[194   9 182 100 160 140] Out: 194
[35 70 11 78  9] Out: 35
[720 870 614 106] Out: 720
[4 1 9 7 9] Out: 4
[ -2 -21 -39  27  48] Out: -2
[ -43 -696 -119  668 -874 -751 -777] Out: -43
---
-1,14,15,44
37,21,-3,3
15,19,-34,-11
: 37

154,-352,241,-28,-184,924
623,-441,345,-540,-461,890
: 154

54,84,61,81,23
47,40,61,51,81
15,80,19,21,61
: 47

20,67,52,74
26,73,65,94
: 20

364,922,16,659
387,744,97,703
: 364

18,-43,-44,31,11,-33
-7,-24,-6,15,-19,-31
: 18

-12,-25,0,15,-19,-8,3
-10,-46,-7,27,-22,-14,18
-19,10,1,-18,8,2,-25
: -10

3482,7513,9757,2554,7708,6966,7441
7679,6220,6337,7236,6590,6630,6811
6712,6583,6576,6829,6816,6464,6792
: 7679

95,-184,210,-366,621
680,-153,958,-57,105
-117,-264,-170,-568,402
: 680
---
Input:
[[-4.10,+1.67,-2.26,+3.75,-2.16,+0.98],
[+3.49,+0.04,+0.61,-4.60,+4.63,+0.98]]
Output: +4.63, +3.75

Input: [+6.01,+3.81,+3.44,+2.82]
Output: +6.01, +3.81

Input:
[[-0.87,-0.43,+0.61,-1.74,+0.23,+2.93,+4.96],
[-0.45,+3.69,+0.98,-5.90,+0.11,+1.63,-0.04]]
Output: +4.96, +3.69

Input: [+1.11,-0.23,-1.41,-0.85,+5.20,-2.99]
Output: +5.20, +1.11

Input:
[[-4.63,+0.46,+1.43,+2.49,+5.37,+0.11,+4.08],
[+2.81,+1.36,+1.74,-2.53,-3.28,-2.14,-3.83]]
Output: +5.37, +4.08

Input: [+4.57,-0.44,-3.87,-4.30,+3.86]
Output: +4.57, +3.86

Input:
[[+0.93,-0.83,-1.59,-2.87,-1.51,-2.19],
[+1.84,-0.14,-2.15,-5.22,+1.47,-1.18],
[-1.62,+0.56,+2.47,+3.71,+1.11,+2.20]]
Output: +3.71, +2.47

Input: [-2.73,+4.73,-2.62,-1.95,-5.16]
Output: +4.73, -1.95

Input: [+1.52,-2.69,+4.66,+1.26,+0.88,+0.46,+2.23]
Output: +4.66, +2.23

Input: [-0.89,+1.80,+4.63,+3.15]
Output: +4.63, +3.15
---
Input: [+1.49,+5.53,+5.74,-3.25,+1.19]
Output: +5.74, +5.53

Input:
[[-0.94,+1.62,+1.73,+1.62,+1.52,-4.01,+0.16],
[+0.42,-1.99,-2.22,-1.18,-1.46,+5.15,-0.39]]
Output: +5.15, +1.73

Input:
[[+3.99,+5.03,+0.14,+0.17,-2.14,+2.13,-0.60],
[-3.50,+1.31,+1.67,+3.13,-4.27,+1.41,+0.33]]
Output: +5.03, +3.99

Input:
[[+1.70,+5.03,+0.50,-1.84],
[+0.26,+4.23,+2.58,-0.18],
[-0.84,+3.24,-0.07,-0.03]]
Output: +5.03, +4.23

Input: [-0.59,-1.02,-5.78,-6.28,-5.25]
Output: -0.59, -1.02

Input: [-4.62,+1.19,+2.75,-1.07,-2.09,+0.59]
Output: +2.75, +1.19

Input: [+1.33,-4.64,+3.27,-1.53,+2.60,-2.10,+0.02]
Output: +3.27, +2.60
---
[[  42.8 -128.0 -112.4 -137.4]
 [ 192.1   42.4   66.3 -139.0]] ==> 42.4

[[-19.290  19.282   2.427 -13.914  -6.207]
 [  9.597 -15.500 -13.407  -1.327   5.496]
 [ -4.667  -6.894  -8.268  -5.221  -8.565]] ==> -15.500

[[-0.119 -0.048 -0.065 -0.092  0.186]
 [-0.194 -0.070 -0.153 -0.109 -0.050]
 [-0.092 -0.055 -0.052 -0.133  0.211]] ==> -0.070

[[-0.130 -0.094  0.035  0.011]
 [ 0.178  0.003 -0.061  0.064]] ==> 0.003

[[  5.375   3.662  -6.614 -14.958  -4.495]
 [  9.149  11.330  -7.819 -12.431  -5.316]] ==> 11.330

[[-0.01 -0.16  0.03  0.03 -0.04]
 [-0.04 -0.16 -0.06  0.00  0.14]] ==> -0.16

[[-1.7 -0.8  0.0 -0.6]
 [-1.1 -0.8 -1.3 -0.1]
 [-1.2 -0.3  0.6  1.6]] ==> -0.8

[[-0.115  0.032  0.088  0.022]
 [-0.059  0.193  0.033  0.070]
 [-0.007  0.005 -0.052  0.029]] ==> 0.193
---
[[5 9 4 7]
 [8 7 3 8]
 [2 8 8 3]] result: 8

[[7 1 5 4 5]
 [2 3 1 3 3]
 [4 3 3 3 4]] result: 2

[[6693 7315 7295 8214 7385 6066 7380]
 [6716 8150 8266 9273 2248 4667 4999]
 [8040 7156 7651 7024 3912 3192 5816]] result: 6716

[[3 4 5 6 7 3 3]
 [5 6 8 2 0 4 8]
 [3 2 3 5 1 5 5]] result: 5

[[7 6 5 6 2]
 [6 3 7 7 2]
 [3 2 7 6 5]] result: 6

[[1 5 0 0 6 7]
 [8 5 5 5 6 5]
 [7 5 6 6 5 3]] result: 8

[[6 4 4 2 0]
 [7 4 8 0 2]
 [6 2 6 3 5]] result: 7

[[318 687 559 136]
 [ 97 675  50 474]
 [371 234 664 757]] result: 97

[[242 140 116 105 110]
 [242 169 116  46 110]
 [172  99 116  46  11]] result: 242
---
+5.79  +4.17  +2.69  -5.54  -4.25
-2.83  +0.96  -1.44  +0.01  -0.15
-3.72  -2.63  -4.90  +1.48  -0.93
out -0.93

+1.59  -0.48  -1.04  +0.14  +0.50  -0.88  -0.94
-0.81  +0.38  -2.52  +0.22  +5.15  -1.28  -3.29
-2.00  -1.45  -0.14  -0.23  +1.11  +2.52  +0.43
out +0.43

+1.26  -0.67  +2.67  +3.15
+4.25  +3.17  -3.17  -2.16
+3.17  -0.73  -2.68  -5.25
out -5.25

+1.09  -3.93  +1.48  -6.48  +5.96  -0.83
-3.40  +1.04  -3.45  +2.47  +6.30  -3.07
-2.75  +3.66  +3.93  -4.24  +2.32  +4.65
out +4.65

-0.85  -0.77  -0.10  +3.04  -5.20
-0.19  -0.57  -0.10  -0.18  -2.02
-2.71  -0.80  -2.39  -0.07  -3.56
out -3.56

+0.99  +1.75  +3.99  +4.60  +2.30  +2.89  +2.21
-1.08  -1.85  -3.95  -4.43  -2.50  -2.92  -2.30
-0.97  -1.87  -4.25  -4.79  -2.64  -3.12  -2.52
out -2.52

+4.11  +0.73  -1.29  +3.63  -2.91
+5.43  +0.83  -2.53  +4.72  -3.51
+3.02  +0.62  -0.35  +2.75  -2.35
out -2.35
---
[[-2.75,-1.46,-0.44,-0.47,+5.44,+4.65],
[+1.69,-2.56,-3.03,-3.54,+0.93,-3.85],
[-3.26,-1.34,+2.81,+0.13,-1.20,-0.71]]: -0.47

[[-0.59,+2.57,-2.75,+0.19,-1.65,+1.49,+0.61],
[+2.24,-2.11,+2.29,+0.26,+1.06,+3.23,+2.09],
[-3.20,+2.32,-2.76,-0.53,-0.72,-5.02,-2.66]]: -1.65

[[-1.35,-5.94,-1.51,-1.34,-3.74,-2.26],
[-2.31,+0.64,-1.40,-3.67,-2.77,+0.13],
[-1.12,+4.98,+0.87,-3.68,-0.48,+1.61]]: -1.34

[[+1.20,+0.20,-1.01,+3.08],
[+5.89,-2.05,-2.95,+3.76],
[-1.55,-3.62,+0.57,+3.19]]: +0.20

[[-1.29,-0.75,-1.52,-1.50,+4.88,-0.67,+3.07],
[-2.00,-1.57,-3.24,-2.42,-0.03,-0.27,+1.13],
[+0.26,+0.90,+4.08,+1.95,+0.05,-0.71,-0.79]]: +4.88

[[-2.47,+1.42,+5.37,+3.39,+0.16],
[+2.82,-1.58,-1.84,+0.95,+0.33],
[-1.73,-0.80,-1.52,+1.89,+0.14]]: +5.37
